X = ((135, 113, 135, 135, 107, 134, 113, 133, 141, 118, 144, 116, 141, 129, 141), (145, 124, 145, 116, 123, 111, 127, 139, 122, 125, 133, 125, 107, 146, 141), (113, 143, 112, 127, 150, 129, 142, 116, 119, 139, 109, 140, 124, 118, 108), (147, 113, 146, 118, 107, 111, 116, 140, 126, 117, 139, 116, 111, 143, 145))
The entry just left of the largest entry -> 127
The entry just right of 126 is 117

[[136 135 143 129 131 135 131 150 153 154 124 134]
 [134 127 132 127 128 129 129 153 126 130 114 114]
 [110 132 127 124 133 134 132 111 140 117 116 120]]
Give the largest entry in the first row.
A: 154
The first entry, reading row by row is 136
The entry in the bottom-right corner: 120
Give the second entry, reading row by row.
A: 135
The second-last entry, reading row by row -> 116
The entry directly below 126 is 140
Give the third entry on the main diagonal.
A: 127
The smallest entry in the last column: 114
The entry in the bottom-left corner is 110
The fifth entry, reading row by row is 131
The top-right entry -> 134

m =
[[128 141 127 116 130 140 124 116 133 139 122 118 135 138 120]
 [139 138 135 131 126 121 118 117 117 119 123 128 133 137 139]
 [119 118 116 116 116 118 120 123 126 130 133 136 138 140 140]
 [113 150 139 104 122 153 129 102 132 153 119 105 142 148 111]
 [139 128 117 124 137 136 122 117 129 140 131 118 121 135 138]
 [133 138 137 129 121 117 122 130 137 139 132 123 117 119 127]
 [139 120 117 136 139 120 118 136 138 119 118 137 138 119 119]
 [142 137 129 120 114 113 117 124 133 140 143 142 135 126 118]
 [134 121 116 125 137 139 128 117 119 131 140 134 122 116 124]
 [124 132 139 144 145 141 134 127 119 113 111 114 119 127 135]
 [145 118 105 124 149 145 118 105 123 148 145 118 105 124 148]
 [116 130 141 130 116 122 138 137 121 117 132 141 128 115 124]
 [142 122 106 109 127 146 151 137 116 105 113 133 149 148 131]
 [129 124 118 114 110 109 108 110 113 117 123 128 133 139 143]
 [145 131 111 127 145 128 111 130 145 124 112 134 144 120 114]]
Counting starts at 1.
Read off the entry just left of the centre entry.
Answer: 117
Read off the bottom entry of the column that holds the smallest entry.
Answer: 130
Read off the top-right entry.
Answer: 120
The entry just right of the smallest entry: 132
The entry in row 1 and column 2 is 141
The entry at row 1, column 3: 127
The entry in row 3 and column 1 is 119
Read off the top entry of the column that holds the smallest entry.
Answer: 116
The bottom-right entry -> 114
The entry in the top-left corner -> 128
Read off the entry directly above 106.
Answer: 141
Read off the bottom-left entry.
Answer: 145
The entry at row 2, column 1 -> 139
Read off the entry in row 3 and column 2.
Answer: 118
Read off the entry just left of the smallest entry.
Answer: 129
The entry directly below the centre entry: 117
Read off the entry at row 2, column 3.
Answer: 135
Read off the entry in row 2 and column 2.
Answer: 138
Read off the entry directly below the smallest entry.
Answer: 117
Read off the entry in row 3 and column 3.
Answer: 116

Read these off the table that follows. Indices start at 1.
1) Read off the top-left entry.
2) Read off the entry at row 1, column 2.
3) Read off the entry in the bottom-right corner.
4) Read off the entry at row 1, column 3.
5) Read off the maximum.
[[138 131 114 124 128 134 135 115 121 128 140 127 120 135 131]
 [130 124 127 116 123 126 135 115 126 129 129 136 124 134 133]
 [133 130 120 122 125 130 133 120 124 125 134 131 123 132 129]
 [139 126 120 121 125 125 138 115 120 125 136 133 118 138 132]
 [130 120 121 116 119 123 136 110 127 129 134 132 125 137 129]
 [142 118 127 124 131 124 139 115 124 129 135 129 120 138 138]
 [131 123 107 115 111 123 136 106 127 125 142 128 124 139 123]
 [134 124 130 119 131 130 135 118 125 128 130 134 124 133 136]
 [130 125 123 123 126 133 135 117 130 132 135 125 128 133 133]
 [124 128 124 129 121 129 137 122 127 133 126 121 125 133 130]
 [147 127 122 120 132 128 141 114 121 120 142 135 118 141 137]
 [139 123 128 133 131 118 137 120 121 123 134 123 122 139 131]
 [112 129 124 135 118 126 111 132 134 138 121 115 137 112 116]
 [133 114 149 131 140 114 123 137 120 136 108 137 122 124 135]]
1) 138
2) 131
3) 135
4) 114
5) 149
